[139, 134, 119,  99,  62,  56,  87,  87, 107, 149, 130,  90,  92,  69,  70,
  87, 121, 119, 139, 109,  97,  89,  62,  77] = vize
[139, 134, 119,  99,  62,  56,  87,  87, 107, 149, 130,  90, 118,  84,  86,
  62,  55,  56, 112, 122, 154, 153, 129,  96] = bon
[ 69,  72,  81, 118, 134, 140, 127, 125, 119,  81,  54,  70,  59,  77,  94,
 132, 130, 133, 127,  97,  65,  50,  59,  70] = famin
[131, 124, 114,  95,  63,  78, 101, 135, 123, 120,  79,  62,  78, 111, 139,
 126, 109,  87,  71,  68, 100, 137, 139, 111] = taf
[ 54, 124, 154, 168, 134, 113,  49,  38,  36,  76, 120, 145, 166, 152,  87,
  42,  45,  38,  94, 135, 183, 185, 106,  79] = fevu
[ 96, 164, 154, 111,  77,  39,   8,  19,  56, 103, 149, 170, 175, 146, 121,
  98,  55,  19,  27,  47,  82, 152, 174, 128] = lav
[165, 164, 154, 111,  77,  39,   8,  19,  56, 103, 149, 170, 175, 146, 121,
  98,  55,  19,  27,  47,  82, 152, 174, 181] = dani
chg dani: [165, 164, 154, 111,  77,  39,   8,  18,  56, 103, 149, 170, 175, 146, 121,
  98,  55,  19,  27,  47,  82, 152, 174, 181]  8, [19]
chg famin: [ 69,  72,  81, 118, 134, 140, 127, 125, 119,  81,  54,  70,  59,  77,  94,
 132, 130, 133, 127,  96,  65,  50,  59,  70]  20, [97]
which: [131, 124, 113,  96,  62,  79, 101, 135, 122, 120,  80,  61,  79, 111, 139,
 125, 108,  88,  71,  68, 100, 137, 140, 111]  taf
back: [130, 132]  famin
chg bon: [139, 134, 119,  99,  62,  56,  87,  87, 107, 149, 130,  90, 118,  84,  86,
  62,  55,  56, 112, 122, 154, 152, 129,  96]  22, [153]

